What can hang from each mark
gevit: kimev vatusu zirem
lume: vumo zadenop zetuv
kimev: lizo luseruz
luseruz: kimev rizig vumo
diri: zirem
vumo: lume vatusu zadenop
lifurak: kefe lizo zetuv zirem
vatusu: diri lume
rizig: kefe kimev luseruz
kefe: lume vumo zadenop zetuv
zirem: lifurak rirobi vatusu zadenop
zadenop: rizig
lizo: gevit kimev vatusu
zetuv: luseruz vatusu

Each row is shifted at random along 3 fixed directions that mean nothing.
Known rows, with every way that one mark hangs from another
luseruz{kimev{lizo{vatusu}} rizig{kefe} vumo}: [ -19   34  388 -162   39  -52   92  225 -172  -61  -36 -237   89    6
  -71  -29 -106 -107  -19   44 -216  107   26   46 -125   81  107  135
 -107  280   52  -89   51 -209 -164  200   64  -20  -51  119  -76  -49
  -74   36 -245  -90  -11  -53  -10   17   11  -70  199  -67]
gevit{vatusu{lume{vumo{zadenop{rizig{kefe luseruz}}}}}}: [ -32  -92   46  -43  311 -193    2  -60 -235  316  -98 -124    7 -150
  133   73  127  -84  234   16  -78  128  -94 -157 -122 -162 -183  -27
 -255  105  -20   62 -258  -29  288 -199  111  -23  -12  249  288  115
   50   64 -174 -163 -277  234  489   54  -86  152   19  201]
gevit{kimev{lizo} vatusu{diri lume{vumo zadenop zetuv}}}: [ 340 -131  122  -77 -260 -127 -120 -159   59   30   23 -390 -245  159
  135  -18  164  -27  157  -28 -131   51 -156 -131 -192  -87 -454  122
   47  274  206 -169  173 -173   73  -60  157  -92  175  328  -28   34
  161   -6 -384 -317  -97   24  476   72 -305   30  100  -91]
gevit{kimev vatusu{diri} zirem{rirobi}}: [ -55  -25 -162 -110 -723  150   87 -153   39  -45   95   23  -81  -31
   42  138   53 -184  -59 -108   91  -31  -92   64  134   79 -101  -45
  123   58 -153 -175  118   64 -110  168   10   72  163  -50 -246  -71
  -91   50  -90  416  -24 -305  -16   12   48 -143   60 -239]
kimev{luseruz{vumo{vatusu zadenop}}}: [ -44   75  166  -61  163  -49   91  231 -147   -5  -19 -116   72    3
  -56  -86 -145  -27  -27   13  -96  -29   45  -13 -122   21  294   -5
  -74   99   29  -81 -108  -83  -74   93  114    8 -154   54   22  -29
 -110   69 -104  -21  -74  -63  157   29   66   -3   56   56]
vumo{lume vatusu{diri} zadenop{rizig}}: [  85  -33  -39  -23  173 -125  -26  -27 -141  152  -40 -147  -51  140
   61  -43  -16   56  108  -93  -57   21  -93 -130 -114  -92  -13  -35
   -4   63   70   -9 -190  -49  133 -125  114   14  102  203   32   -4
   12   58 -216 -174 -109   72  277   52 -121   69   40   94]
zetuv{luseruz{rizig} vatusu}: [  -9  -67  -85  177  300 -181   -1 -255 -106  330 -260   72  -26 -127
  119  133  134   32  338   88   87  132 -240 -113  197 -113 -212  -95
 -306 -232  -13  305 -239  195  517 -589  -79    2  130   55  204  110
   34   16  225 -298 -256  359  -64  -47   67  218 -213  384]
diri{zirem{zadenop{rizig}}}: [ 112   30   21  -33  -61   54 -114   74   45  -48  126   37  -55  116
  -29 -111   82   42  -16   13  -32   -1   22   -7  -71   20  -76   29
  137   15   97  -68  170  -79 -101  110   22  -31   18   86   13  -32
   70  -53 -126  -96  179  -63  225   60 -156  -54   46 -160]
zirem{lifurak{kefe{vumo zetuv}} rirobi vatusu{lume}}: [ -62 -171 -111  -20  139  -71  -24  -51  -39  134 -228   11 -205  -75
  136  126   88 -124   44  -90   71  120 -139 -116  -71 -184 -241   27
  -64   90 -106   15  -57  -25  120   52   90  -56   68   44    5  120
  136  -60 -190   74 -169   55  356   42 -164   38  -50  -23]
lifurak{zetuv{luseruz vatusu{lume}}}: [ 147  104   31  133  -26  -89  -19   84  246   86 -125 -211  -85  280
 -116 -260  -80   80  -22   43   14    3 -147 -187    7  -74   75  -10
  -50 -143  215   72   32    9   53 -183  141  -59  -48 -170   67  -53
   46   -3  104 -299   34    2  298  -24 -106  114 -183  150]
vumo{lume{zetuv} vatusu{diri} zadenop}: [-161   36 -241   27  120 -102  166  -40 -195  250 -130  -58  -66   82
    4   19 -137  -43   86 -238  128   53 -112 -141   51 -159  162 -222
 -251 -158 -108   69 -267  153  208 -232  158   65   86  -48   87  -30
 -122  152   47  106 -295  -27  136   15  147  109 -124  297]
luseruz{kimev rizig vumo{vatusu{diri lume{zetuv}} zadenop}}: [ -67  161   60  -60   69 -128  193   96 -215  177 -108 -170 -107  292
 -113 -138 -234    9   32 -202   15  175 -114 -148    2  -29  262 -169
 -347  -74    0   47 -152   51   58 -113  257  -10  -40  -53   87  -97
 -152  167   -2  -51 -164 -143  310   28   54  104 -101  255]
lume{vumo{vatusu{diri{zirem{rirobi}}}} zadenop{rizig{luseruz}}}: [ -43  -20 -270   58  262 -124   41 -244 -147  338  -38  109  -36  -94
   74   33  113   24  236  -94  117   74 -175 -145  115 -224 -156 -230
 -200 -233  -62  177 -249  211  374 -435   71   59  178   57  164   58
    5   57  114  -54 -230  172  107   -1   19  184 -257  310]
lizo{gevit{vatusu zirem{rirobi zadenop{rizig}}}}: [-108  -49 -280  -56 -301   80   27 -169   -1  179   33  183 -102 -121
   95  159  194 -128   94   10   47   35 -169   29  111  -40 -256 -131
   31  -77 -145  -31  -56  132  134  -61  -53   79  267    6    2   45
  -15    5   21  282  -64  -56  105   22    5  -40   40  -42]
zadenop{rizig{kefe{vumo{lume vatusu}} kimev}}: [-203  223   66  -95  407 -130  188  319 -206  179   96  -77  214   69
 -169 -253 -239  -38 -150 -125  -89   67   63 -190 -139 -117  482 -155
 -176   16   -6   11 -208  -47  -79  113  237   42  -65 -155  222 -121
  -92  132  -21   78 -100 -139  247   26  -15   64    9  178]
lume{zadenop{rizig{kefe{vumo} luseruz{kimev}}} zetuv{vatusu}}: [-148  197  284 -150  441 -169  196  304 -356   96    8 -105  215  125
 -155 -181 -226  -36  -99 -132  -45  140  106 -194 -119  -88  476  -66
 -254  140  -30   44 -108 -123  -99  108  274  -42 -244  -27  226  -98
 -139  138 -158  -52 -156  -65  114   18  -48   78   35  172]
zirem{rirobi vatusu{diri lume} zadenop{rizig}}: [-205   35 -385  -35 -261   73  132 -120  -51  193  -22  198 -130   11
    4   62  -10  -97  -11 -144  184  111  -93  -77  180  -23  -73 -288
 -217 -282 -239   71  -91  216  107  -48   78   50   70 -183    8  -51
  -33   66   77  395  -95 -230  325   42   17    5 -166   38]
lifurak{lizo{gevit{vatusu} kimev} zetuv{luseruz{vumo}} zirem}: [ -42 -128  -59  -47 -503  -66  107  -31 -144  133 -220 -220 -105   53
   98  242  100 -220  -58  161  -18  172 -277   23   53  -79  -77   50
  -28  134  -86    0 -109  -93   54    4  -26   -3   20  -59 -208   25
  -42    3  -59   58 -259   80   59  -58  -74  -30  150 -189]
zetuv{luseruz{kimev rizig} vatusu{diri lume}}: [ -98  110  -78   34 -134 -118  190  -98 -162  240 -204  -44  -72  163
  -57   -2 -110  -43   84  -70  120  203 -185 -161  244    8   96 -187
 -392 -236  -95  210 -135  176  216 -311  112    5   41 -173   32  -95
 -125  135  181  -23 -222  -68   66  -28   98  131 -198  259]
kimev{lizo{gevit{zirem} vatusu{diri lume{zetuv}}} luseruz}: [ -51  178 -169 -104 -734   67  194   36  246   72   10 -319 -114  212
 -175 -198 -127 -106 -176 -136  -53  -42 -172  -71   90    3  147 -104
  -64    5   77 -190   96   61 -177  115  232   54  167 -242 -146 -160
  -69   92   13  262   15 -385   96   -8   58  -58   -9  -42]
vatusu{diri lume{vumo zadenop{rizig{kefe}} zetuv{luseruz}}}: [  10   73   21  -68  175 -186   81  -15 -213  174  -25  -87  -44  227
  -10  -85  -65    5   27 -197   54  107  -49 -280  -92 -100  136  -64
 -323   60   13   26  -75  -20  100 -129  259  -67 -169   87  231  -23
  -21  157 -166 -116 -196   20  504   59 -118  131  -61  141]
kimev{luseruz{vumo{zadenop}}}: [-132  136 -106   88  264  -79  148   19  -44  259  -83   78   53 -201
  -59  -84  -52   25   80  -54    1   51  -76  -72   66  -73  207 -171
 -311 -182   -9  128 -234  205  216 -234   91   38  -61 -152  281   41
  -41   74  282   -7 -129   89   99  -22  148  141 -168  355]
lume{zadenop{rizig} zetuv{luseruz{vumo}}}: [  11  193  224  -78  239 -102   64  189 -102  -84  108  -40  123  268
 -133 -219 -172   62 -155 -117    7   -6  103 -137 -160   25  410    5
 -136  128  110  -47   66 -116 -163  110  196  -71 -329    6  149  -87
  -86  108 -165 -105   46  -78  257   34  -89   22   18   11]
kefe{lume zetuv{vatusu}}: [ -86  -29 -212  147  521 -139   43 -141   -4  354 -225   23  -36 -166
   44   26   15   25  216  -59  104   44 -188 -153  118 -253  -16 -149
 -245 -240  -14  262 -328  196  399 -445   48   19  151  -96  190  105
   37   14  217 -129 -259  217  -73  -52  100  219 -226  441]
lifurak{zirem{vatusu{lume}}}: [-181   14 -144  -91 -229   82  141  145 -128   -7  -60    9  -33  115
  -67   60 -122 -187 -146  -94   93   52   14   35   69   22  191  -70
  -61  -44 -188  -68  -23  -14 -168  212   55   46  -12 -173 -236  -88
 -152   54  -42  363  -96 -293  128   16  105  -90   -8 -124]
rizig{kefe{zadenop} kimev{lizo{vatusu} luseruz{vumo}}}: [-173   88   55  -25  273 -139  177  121 -104  298  -94 -113  125 -305
  -55  -71  -34 -101   60   27 -170   88  -94  -70  -38 -127  158  -82
 -301   46   11   85 -253   61  153 -111   98   39   64  -60  230   39
   20   42  133    7 -181   88   57  -11  126  104  -29  295]
kefe{zadenop{rizig} zetuv}: [-160  -25 -157   14  421 -138   53 -150 -236  328 -116  153  -12 -186
   87   95   59    9  112 -135   97   89 -107 -127   22 -171   65 -134
 -244  -37  -94  185 -320  137  292 -222   47    5   38   19  249  105
   40   42   62   42 -242  199   78   -3   21  153  -78  278]
zetuv{luseruz{kimev vumo{lume zadenop{rizig{kefe}}}}}: [-119  269  210  -57  404 -176  186  290 -230  127   21  -43  192  122
 -180 -253 -230   16 -103 -152  -72  118   90 -159 -132  -12  514  -76
 -317   47   49   50 -118  -42  -57   44  235   -2 -249 -107  292  -99
 -133  160    1  -93  -48  -39  281   29    4   75   -2  211]
lizo{kimev{luseruz{rizig{kefe{zadenop}} vumo{lume}}} vatusu}: [-248  -74  -40  -32  163 -190  227  -44 -434  419 -224   -4  119 -428
  145  261   52 -218  235   -8  -67  185 -178  -94   37 -100  137  -88
 -511   77 -189  147 -423  118  387 -259   46   33   -9   60  243  148
  -81  108   70  126 -475  212  140   -1  206  125   76  309]
vatusu{diri{zirem} lume{vumo zadenop{rizig} zetuv}}: [ -74    2 -144 -120    7  -49  106  -66 -292  125    2   -5 -149  186
   12   60  -23  -91   12 -252  132   96  -37 -168    3  -89   78 -116
 -238    4 -128  -17  -11   25   10  -22  178  -16  -26   74   -5  -37
 -105  135 -163  167 -243 -138  306   58    9   36  -46   31]
zetuv{vatusu{lume{vumo}}}: [ -15  161   29  -53  100   17  115  278   11  -42   29 -134  -31  261
 -194 -226 -224  -58 -172  -79   -3   20   52 -125  -37   18  350  -66
  -62  -58   33  -83  116  -53 -222  168  164   -5  -94 -178  -72 -135
 -158   78   14   85  -13 -311  260   13   33  -27  -34   44]
luseruz{kimev{lizo{vatusu{diri}}} rizig{kefe} vumo}: [-220  -15 -109    5   89 -117  222 -188 -214  392 -237  -43  -50 -270
   39  168    8 -129  240  -69  -23  230 -253  -45  198 -104 -127 -173
 -486 -141 -148  213 -305  211  371 -367   23   71  202  -40  123   44
  -48  100  165   30 -315  144  -94  -41  203  135 -109  341]
vumo{vatusu{lume{zetuv}} zadenop{rizig}}: [  75  124   57  -21  170 -119   -9  128    2  107   31 -163  -86  337
  -82 -248  -86  110   -1 -129  -42   22  -62 -173 -148  -81  145  -74
  -60   27  168  -37  -19  -54   16  -40  210  -36  -16   66  168  -57
    6   68 -101 -187   -3  -36  422   47 -160   91  -61  140]
vatusu{diri{zirem} lume{zadenop{rizig{kimev}}}}: [-146 -109  -32 -210 -138  -27  103  -76 -476   76  -29   12  -99  106
  107  258   61 -181   12 -116   36  144   -3  -56    7   -8  -66  -24
 -124  181 -264  -15  -67  -69  -35  126   49   -4   60  195 -189  -33
  -89   93 -293  284 -275 -129   95   73   -6  -49  108 -162]
lizo{kimev vatusu{diri{zirem} lume{zadenop{rizig} zetuv}}}: [ 115  -87  -82  -98 -483  -56   -3 -164  -68   94    2 -189 -218  261
   86   73  136  -80   72 -110   -9   80 -185 -134   -8  -66 -196    2
  -52  156   21  -72  126  -48   52  -31  119  -43  130  186 -107  -18
   42   35 -265   21 -128  -72  275   51 -155    2   65 -158]
vumo{lume vatusu{diri}}: [-208   32 -289   15  -16  -24  185  -47 -135  198  -84  -10  -29   -5
  -13   48 -140  -96   23 -161  124   26 -103  -87  121  -94  150 -230
 -208 -218 -164   67 -250  171  141 -164   87   95  112 -149  -28  -62
 -142  131  108  236 -241 -123   46   -7  189   52 -115  194]
luseruz{kimev{lizo{gevit{vatusu{lume} zirem}}} vumo{zadenop}}: [ 154  -14  -17   10   33 -131  -14 -122  141  307 -127 -256 -263  -14
   36  -58  173  -16  256   29 -221  137 -303  -32  -27 -159 -399  -24
  -90   16  170    4  -68   43  250 -269   59   39  446  103   90   78
   94  -31   68 -259  -85  117  206    6  -78  101  -25  223]
lizo{kimev vatusu{diri lume}}: [  17   14 -293   42 -536  -19   94 -190  170  221  -60 -143 -192   92
    4  -12   47  -65   35  -53    8   89 -262 -119  161  -58 -136 -154
 -148 -136   -2   35  -11  170  170 -172   84   25  199 -156  -22  -36
   43   35  137  112  -94 -110  213  -17  -19   59  -90   41]
lume{vumo{vatusu zadenop{rizig{kefe}}}}: [  38   99  114  -47  448 -126   14  218 -133  136   53  -77   21  117
  -72 -206  -79   58   19  -74 -129   41    6 -150 -195 -102  194  -40
  -51   80  114  -44  -80  -92   18    2  161    8  -39  114  224  -22
  -18   66 -117 -199  -33   53  379   47 -117   74   31  156]
lume{vumo zadenop zetuv{luseruz{rizig} vatusu{diri{zirem}}}}: [  71  183  131  -78  -54  -26  107  218 -127 -106   26 -111    3  423
 -191 -220 -240  -24 -133 -165   93   33   41 -164   -5   18  420  -27
  -77    3   71  -79  220  -81 -227   74  220  -36 -160  -56 -102 -182
 -201  128 -143  -72   -9 -270  154   32   32  -18  -44   17]
zadenop{rizig{kimev luseruz}}: [ -79  215  146  -54   60  -74   83  140  -22   33  143  -65  249  106
 -153 -258 -109   64 -181   10  -72   32   97  -94  -60   18  252  -66
  -54   43   76   30  -60  -39 -119  110  145  -18 -175 -137  171 -120
   19   48   -2  -22  115  -69   69    0 -116   39  -12   32]
kefe{vumo zadenop zetuv}: [ 305   50  213  -13  363 -119 -178  158  160  -14   40 -195   -1  113
  -56 -311  -53  172  -48  -17 -140  -37   11 -129 -279 -129  147  150
  203  214  335  -73   36 -195 -105  102  178 -103  -18  104  129   47
  179  -98 -198 -406  182   66  302   40 -265   69   67   23]
gevit{kimev{lizo} vatusu zirem{lifurak}}: [-384   58 -390  -31 -324   75  262 -184  -47  262  -52  191 -124 -320
   -2  161   84 -279  -25 -257  122   93 -206   13  274  -57 -153 -261
 -235 -156 -279   -3    2  299  153  -45   -9  149  319 -288   42  -52
  -83   93  233  546 -246 -198  -85  -32  177  -50 -107  112]
vumo{lume vatusu zadenop{rizig}}: [ -12  100   62  -65  254  -84   42  217 -157   50   56  -93   62  187
  -67 -161 -131   27  -58 -106  -73   -4   39 -102 -169  -36  283  -45
   12   91   66  -72  -90  -97  -67   88  143   22  -24   64   61  -72
  -86   83 -167  -49  -38  -68  264   49  -69   10   76   72]
lume{vumo{vatusu zadenop{rizig{kefe{zetuv} kimev}}}}: [-157  115  195 -130  529 -172  132  265 -363  159   17  -74  121  109
  -78 -142 -158  -29  -80 -126  -89   89   88 -182 -215 -122  346  -56
 -149  193  -13  -18 -196 -126  -47  130  221    0 -140   57  206  -54
  -57  125 -211  -14 -169    3  271   54  -59   71   87  146]
lifurak{kefe{lume{vumo} zetuv}}: [   4  -86  227 -198  193  -38   19  302 -290 -166  -22 -193   30  115
   35   68 -141 -138 -190  -22  -32    8  148  -60 -280  -18  346  215
   89  424  -64 -195  -20 -335 -308  450  157  -96 -285  143 -166    8
  -95   43 -482   72 -127 -122  245   55  -86  -98  309 -255]
zadenop{rizig{luseruz{kimev}}}: [-173  -31  100  -81   86 -126   99 -108 -362  131  -57   20  152 -135
   87  170   47  -61   64   29   23  128   32  -16   44   10  -30  -43
 -242   81 -162  135 -227   -5  138  -75   14  -11 -123   85  107   17
  -34   67 -102   49 -209  139  -94   -6   -4   58   48   37]

Rows
[ -86  103 -177   39  193  -59  134   62  -62  186  -72 -115  -99  148
  -96 -131 -178  -22   62 -250   91   17  -99 -119    9 -177  238 -198
 -208 -201   10   25 -141  117   87 -176  188   66   79  -71   47  -60
 -135  119   80   23 -159 -112  177   22  172   82 -180  271]  luseruz{vumo{lume{zetuv} vatusu{diri{zirem}} zadenop}}
[ 435    6  239  -47  -82    9 -221  436  287 -209   40 -285  -49  345
 -109 -355  -78   97 -244   98 -174  -40  -20  -49 -364  -80  232  307
  547  337  356 -262  185 -388 -412  442  191 -118  -72   34 -189   -6
  147 -179 -350 -355  364 -103  516   46 -421  -86  161 -315]  lifurak{kefe{vumo zadenop} zetuv zirem{rirobi vatusu}}
[  43  -71    1   81  187 -142    7 -186   47  237 -152 -144  -72 -196
   73   55  133   -8  253   90 -109  104 -200   -4   51 -117 -328  -23
 -212  -60   88  152 -142   82  323 -354  -40   17  235   79  100  101
  102  -36   93 -247 -134  258  -68  -38   27  129  -75  224]  luseruz{kimev{lizo{vatusu}} vumo}
[ 209 -267  202 -169 -202  -81  -95 -134 -111    4 -163 -465 -218   14
  211  213  159 -106  208  151 -250   -9 -181   47 -148   -8 -448  235
   86  387   77 -197  -90 -269   35   24   14  -26  216  468 -318   88
   72  -42 -469 -176 -184   55  111   59 -137  -69  243 -232]  kimev{lizo{gevit{zirem}} luseruz{vumo{vatusu{diri lume}}}}
[  -3    2 -105  -29 -284  -45   58  -53  143  137  -86 -273 -173  136
  -21  -34   22  -75   23   -9  -73   42 -179  -53    6 -104 -155  -62
  -94   15   74  -39   49    7   57  -71   83    9  224  -27  -36  -16
   31   10   -3   15 -100  -58   83  -10  -18   25  -11   50]  kimev{lizo{gevit vatusu{lume{zetuv}}}}
[-344   92  -78 -140 -105   53  270  157 -295  -56  -38  145   -9  130
  -95  106 -207 -263 -148 -224  256   58  114  -10   92   -6  381 -183
 -322  -89 -322  -29   85   56 -185  190  122   36 -202 -183 -145 -106
 -304  156  -23  554 -241 -377   84   38  282  -84 -132  -24]  diri{zirem{rirobi vatusu{lume{zadenop zetuv{luseruz{vumo}}}}}}
[-132  276  105  -54  519 -236  161  215 -193  218    7 -107  213   81
 -168 -306 -201   47 -182 -178  -47  109   66 -238 -135 -143  498 -120
 -238  108  100   68 -171  -33  -24   55  281  -11 -117 -193  304 -102
   -3  124  -40  -80 -122  -21  173   16  -91  127  -31  263]  kefe{vumo{lume zadenop{rizig{kimev{lizo}}}} zetuv{luseruz}}
[-169  189  139 -142  456 -143  154  340 -305   85   33 -161  235  123
 -138 -235 -304  -25 -206 -182  -22   16  142 -178 -221 -109  628  -85
 -107  175   15  -65 -234 -144 -168  248  308   -6 -243  -67  144 -102
 -136  140 -264   62 -137 -147  285   46  -34   43   93  108]  kefe{vumo{lume vatusu zadenop{rizig{luseruz}}} zetuv}
[ -62 -138  269 -117  295 -146   36   54 -522   13 -182  -63   29    2
  153  267  -31 -119  147   64  -28  104   15   19 -103   39   78   97
 -172  253 -133    2 -183 -176   93   -8  -24  -31 -154  349  -66   64
 -149   82 -335  -86 -309  141   93   52   65   -3  176  -24]  zetuv{luseruz{rizig vumo{vatusu zadenop}}}
[-295  147  -84  -23  175 -132  230   57 -317  313  -29   95  142 -106
  -36  -21  -61  -38   13  -50    2   93  -44 -117   65  -64  262 -248
 -306  -90 -141  137 -334  156  199 -153  113   70  -26 -112  253  -49
  -86  144  139  159 -256   35   53   -4   99  126  -86  290]  vumo{vatusu zadenop{rizig{kimev{luseruz}}}}
[ 256   -7  255 -130 -192   59  -87  208   23 -303   63 -268 -104  451
  -89 -148 -110    4 -100  -75  -48  -78   73  -38 -160   29   97  186
  297  239  159 -229  339 -283 -369  279  129  -66  -29  214 -336 -126
  -62  -13 -412 -154  147 -249   54   66 -127 -133  124 -269]  lume{zadenop zetuv{vatusu{diri{zirem}}}}
[ 200 -164    5  -35 -674   16 -116 -292  182   -5  -11 -154 -135 -135
  177   92  266  -84  126   11  -89  -67 -205   -3   -2   46 -569  165
  178  215  105 -174  134  -44   83  -27   21  -19  208  229 -102   43
  202  -65 -299  -90   49   19  199   44 -226  -64  117 -261]  gevit{kimev{luseruz} vatusu{diri} zirem{lifurak}}
[ -15  110  215  -54   31  -56   80  257  -87 -176  -14 -202  138  308
 -124 -140 -243  -57 -164  -64   60  -56  133 -101  -95   46  406   58
  -35  106   52  -86  106 -170 -235  162  148  -41 -253  -37  -99 -139
 -167  100 -197  -18  -44 -193   52   20   34  -51   54  -49]  vumo{lume{zetuv{luseruz vatusu}}}
[-182  -21 -183 -150  -30  -31  171  -10 -346  159  -69    5 -111   75
   32  121  -90 -164  -40 -181   83  134    3 -114   20  -32   97 -167
 -258   -4 -248  -20 -133   25    6   89  140   34  -50   18  -50  -51
 -127  132 -203  329 -272 -198  385   65   27   -9   30   -4]  zirem{vatusu{diri lume{vumo{zadenop{rizig}}}}}
[-256  250 -290    3 -173   34  287  108  220  279  -56    1 -190  -44
 -215 -198  -77 -160 -144 -183  -48  150 -288  -60  146 -126   95 -255
 -195 -212  -46  -13   20  240    9    2  142  127  311 -456  113 -115
  -85   73  373  276   -8 -248  105  -55   94   -2 -136  224]  luseruz{kimev{lizo{gevit{vatusu zirem{lifurak{kefe}}}}} vumo}
[  57  198  -35  -75   -2   15  111  251   25  -57  141 -101  -32  317
 -198 -303 -259   22 -198 -162  -24  -28   31 -133  -92  -20  376 -112
   54  -40   83 -148   86  -33 -232  150  231   26  -26 -139  -56 -168
 -134  103  -64   39   74 -316  307   34  -24  -22  -12   27]  lume{vumo{vatusu{diri}} zadenop}
[-127   97  206  -84   11  -95  152  109 -167   29  -51 -142  156   12
  -74  -21 -110 -117  -71   69  -86   99   -3  -13    1   59  189    3
 -216  126   -6   20  -35  -67  -48   51   42   -2  -82  -42  -23  -75
  -85   75  -79   16  -99  -50  -46   -8   83   -8   69   19]  zetuv{luseruz{rizig{kimev{lizo{vatusu}}} vumo}}
[ -52  270   66    2  398 -137  122  283  -64   97   60  -85  128  232
 -192 -336 -259   63 -123 -131  -33   -1   30 -172 -137  -45  536 -135
 -171  -56  135   -3 -111  -18  -52   -4  224   22 -171 -123  205 -122
 -138  138   12 -108   -2 -105  369   26   -2   74  -64  212]  zetuv{luseruz{vumo{lume vatusu zadenop{rizig}}}}
[ 197 -100  132   16  281 -101 -105  212    0   51 -223 -209 -201  144
   31  -89   22    1  -13   10 -133   94 -151 -162 -224 -155  -52  193
  183  241  150  -69   38 -212  -19  111  125  -99    9  145   10   71
  124  -88 -282 -356  -31  139  408   34 -303   26  111  -35]  zirem{lifurak{kefe{vumo{zadenop}} zetuv{vatusu}}}
[ 272  -77  326  -38  381 -221 -138   37  -93   47  -57 -360   81  217
   63 -141   19  113  178  -17 -156    8  -31 -217 -278 -136 -111  192
   29  280  252  -21 -101 -256   90 -136  195 -109  -73  411  114   41
  124    5 -441 -552  -35  238  300   69 -298  112   89   80]  vumo{lume{zadenop{rizig{kefe luseruz}} zetuv{vatusu{diri}}}}
